Below is a small trained network, with its code and all its weights. Each question gives an input and a target symbol and asks what happens when units are switched off, that is, made to give their printed mean instead of their output.

import numpy as np


def w(rows, s, z=0):
    codes = np.array(rows[::2]) - 128.0
    scale = np.full(codes.shape[1], s)
    scale[-1] = z or s
    return codes * scale


def f(y):
    return np.maximum(y, 0)


def softmax(a):
    e = np.exp(a - a.max(-1, keepdims=True))
    return e / e.sum(-1, keepdims=True)


def log_softmax(a):
    a = a - a.max(-1, keepdims=True)
    return a - np.log(np.exp(a).sum(-1, keepdims=True))


def net(x, mask):
    ids = ['ΠΦαβζηθμξ'.index(c) for c in x.split()]
    T = len(ids)
    res = E[ids] + P[:T]
    r = res
    for j in range(2):
        rows = slice(3 * j, 3 * j + 3)
        q, k, v = (r @ M[0][rows].T for M in (Q, K, V))
        z = softmax(np.where(np.tri(T) > 0, q @ k.T / 3**0.5, -1e9)) @ v
        o = O[0][rows]
        res = res + np.where(mask[j], z, o[:, -1]) @ o[:, :-1]
    y = f(res @ A[0][:, :-1].T + A[0][:, -1])
    res = res + np.where(mask[2:18], y, B[0][:, -1]) @ B[0][:, :-1]
    return log_softmax(res[-1] @ U[:, :-1].T + U[:, -1])


Q, K, V, O, A, B = {}, {}, {}, {}, {}, {}
E = w([
[124,152,137,209,106,93,90,190,43],'Π',
[59,176,69,141,155,110,144,170,196],'Φ',
[153,190,193,143,32,171,73,114,118],'α',
[136,97,149,168,67,216,67,206,158],'β',
[104,116,213,90,203,139,138,208,169],'ζ',
[182,58,198,85,144,199,135,124,66],'η',
[142,95,8,111,118,180,156,66,98],'θ',
[135,159,184,46,175,115,174,52,91],'μ',
[159,87,186,159,87,152,166,82,208],'ξ',
],0.017)
P = w([
[117,134,109,162,134,126,139,114,110],'0',
[177,172,88,82,114,73,132,188,119],'1',
[117,133,92,68,78,86,147,166,103],'2',
[141,84,81,117,154,88,37,70,152],'3',
[122,146,140,207,178,158,151,85,115],'4',
[28,82,118,52,50,45,120,154,77],'5',
[210,175,47,40,75,56,159,220,118],'6',
[97,170,170,192,141,170,156,103,87],'7',
[131,82,118,173,197,134,13,2,156],'8',
],0.0085)
Q[0] = w([
[146,177,151,217,179,218,168,102,113],'head 1',
[104,85,131,148,179,109,15,69,151],'head 1',
[238,136,105,125,159,95,79,142,157],'head 1',
[211,150,98,75,117,79,116,151,152],'head 2',
[90,74,111,50,69,69,120,147,122],'head 2',
[110,89,127,116,162,81,2,68,169],'head 2',
],0.048)
K[0] = w([
[40,115,142,95,47,135,213,161,80],'head 1',
[254,137,95,72,102,64,147,187,160],'head 1',
[171,202,121,175,152,179,212,164,114],'head 1',
[136,174,146,208,185,200,162,114,113],'head 2',
[160,115,122,156,197,109,33,77,160],'head 2',
[242,167,100,102,111,100,144,181,153],'head 2',
],0.047)
V[0] = w([
[136,243,70,57,105,182,27,134,87],'head 1',
[90,14,9,113,83,161,85,218,179],'head 1',
[180,129,186,131,218,130,52,243,132],'head 1',
[175,102,74,214,221,16,132,109,47],'head 2',
[193,98,151,250,77,55,59,136,138],'head 2',
[111,254,114,139,118,23,179,161,220],'head 2',
],0.0081)
O[0] = w([
[139,193,103,97,77,185,148,130,76,63],'head 1',
[254,151,45,101,159,94,165,196,170,91],'head 1',
[171,180,183,143,208,165,128,187,164,150],'head 1',
[76,137,126,220,190,204,233,77,95,5],'head 2',
[231,187,156,252,124,133,142,122,154,235],'head 2',
[79,128,138,120,44,63,249,218,89,144],'head 2',
],0.007,0.0019)
A[0] = w([
[132,140,141,78,112,195,185,101,198,78],'neuron 1',
[106,155,87,136,162,146,77,69,163,54],'neuron 2',
[115,129,90,127,166,47,41,165,27,56],'neuron 3',
[96,62,77,192,87,217,102,200,152,32],'neuron 4',
[100,200,174,121,84,126,98,127,142,82],'neuron 5',
[80,177,181,84,110,72,144,118,200,79],'neuron 6',
[211,39,147,100,101,140,186,154,36,57],'neuron 7',
[63,255,89,112,82,111,128,91,207,167],'neuron 8',
[172,129,150,133,116,121,106,66,78,140],'neuron 9',
[172,42,102,192,178,137,111,174,63,131],'neuron 10',
[106,77,110,76,154,106,141,130,173,175],'neuron 11',
[172,102,70,188,85,122,142,162,150,100],'neuron 12',
[142,108,10,128,106,153,135,83,104,142],'neuron 13',
[115,195,104,93,150,191,109,164,74,253],'neuron 14',
[78,150,50,129,111,127,139,125,190,46],'neuron 15',
[206,201,129,90,174,47,165,89,125,74],'neuron 16',
],0.0093,0.0065)
B[0] = w([
[117,113,143,146,138,103,111,108,139,169],'neuron 1',
[96,74,110,183,109,115,98,173,79,166],'neuron 2',
[127,158,144,179,155,160,174,98,149,183],'neuron 3',
[66,168,110,100,100,133,93,94,173,160],'neuron 4',
[153,131,149,97,123,99,161,150,124,171],'neuron 5',
[139,159,142,129,127,59,105,130,101,202],'neuron 6',
[102,115,90,203,171,114,32,135,115,186],'neuron 7',
[132,107,106,158,118,101,110,155,95,205],'neuron 8',
[159,143,128,166,119,147,110,90,108,215],'neuron 9',
[119,99,137,143,124,179,158,117,178,203],'neuron 10',
[144,85,130,106,154,116,142,93,164,223],'neuron 11',
[96,145,101,150,95,135,104,126,157,226],'neuron 12',
[199,137,153,74,119,119,193,123,149,184],'neuron 13',
[130,163,107,71,164,175,164,177,88,254],'neuron 14',
[89,149,122,144,134,111,66,116,133,162],'neuron 15',
[5,108,142,109,77,149,107,105,136,197],'neuron 16',
],0.016,0.0077)
U = w([
[97,194,124,157,144,194,166,139,137,127],'Π',
[87,121,2,103,142,88,110,196,121,104],'Φ',
[204,176,173,67,41,164,36,201,67,99],'α',
[104,136,116,32,61,226,44,188,206,3],'β',
[132,97,217,22,194,156,125,248,198,180],'ζ',
[164,43,114,85,170,235,14,157,101,21],'η',
[175,84,11,23,119,182,156,109,143,85],'θ',
[47,118,148,33,127,145,113,64,54,92],'μ',
[145,74,172,138,76,90,83,87,214,254],'ξ',
],0.0041,0.0034)

Each question gives the input, a string of symbols that net reads in full, and the target symbol t.
The units are the heads (3 rows each of Q, K, V and O) and the neurons (one row each of A and B). Each row of codes is followed by its name. A weight is (code - 128) times the scale printed after its matrix; where a second scale follows, it is the last column's (O, A, B and U).
mask holds one flag per unit, heads first, then neurons. A switched-off unit (its flag False) gives its mean, the last column of its rows in O or B, instead of its output. The means were averaged over made-up inputs and are rounded, as every weight is.
A unit's drop is (log p(t) with every unit on - log p(t) with that unit switched off) / (log p(t) with every unit on - log p(t) with every unit switched off).
The circuit of an input: a set's keep is (log p(t) with only the set's units on - log p(t) with every unit switched off) / (log p(t) with every unit on - log p(t) with every unit switched off). Starting from the 12 units with the biggest drops (on a tie, the unit counted first), units are removed one at a time, each time the one whose removal leaves the highest keep (on an exact tie, the one counted first), for as long as the keep stays at least 0.8.
circuit, biggest first: the units of the circuit, biggest drop first
most important unit: the unit with the biggest drop
top k neurons: the k neurons with the biggest drops, biggest first
which heads matter: for each layer, one digit per head in row order, 1 if its drop is at least 0.15 and else 0, layers parted by /
input μ ξ Π η, target ξ: which heads matter -> 11
input Π μ ξ ξ Π ξ μ, target Π: circuit, biggest first -> [head 2]
input ξ ξ ξ ξ η μ θ ξ, target μ: circuit, biggest first -> [head 1; head 2]
input θ ξ Π, target θ: circuit, biggest first -> [head 1; head 2; neuron 13]
input β θ Φ Π η, target Φ: circuit, biggest first -> [head 2; neuron 7]
input α ξ Φ Π ξ μ θ μ Φ, target θ: top 2 neurons -> [neuron 13; neuron 11]
input Φ Π Π β ξ θ η Π, target θ: circuit, biggest first -> [head 1; neuron 13]
input ξ η Π ξ α θ β θ, target θ: circuit, biggest first -> [neuron 13; head 1]
input θ ξ ξ, target θ: circuit, biggest first -> [head 1; neuron 13]
input Φ ξ ξ ξ ζ, target ξ: circuit, biggest first -> [head 1; neuron 14]
input ξ θ ξ Π η μ β μ Π, target β: circuit, biggest first -> [head 1; neuron 16; head 2]
input Π μ α η μ ξ, target η: circuit, biggest first -> [head 2; neuron 2]
input θ Φ μ η Π μ, target η: which heads matter -> 01
input η μ Π, target Π: circuit, biggest first -> [neuron 3]
input Φ Π α Π ζ ξ α ξ η, target α: circuit, biggest first -> [head 1; head 2]
input Φ ξ ζ ζ α ξ, target ζ: which heads matter -> 10
input ξ α ξ Φ Φ θ ξ, target Φ: which heads matter -> 01
input Π α ξ ξ, target α: which heads matter -> 11
input η β ξ η, target β: which heads matter -> 11
input Φ ξ Φ Φ Φ, target Φ: most important unit -> head 2
input θ ξ Φ ξ Π ξ θ Π β, target θ: which heads matter -> 11
input ζ μ η η θ Π, target η: which heads matter -> 01
input ξ Π η, target η: which heads matter -> 00
input θ ζ μ η ξ β β, target ξ: top 2 neurons -> [neuron 14; neuron 16]
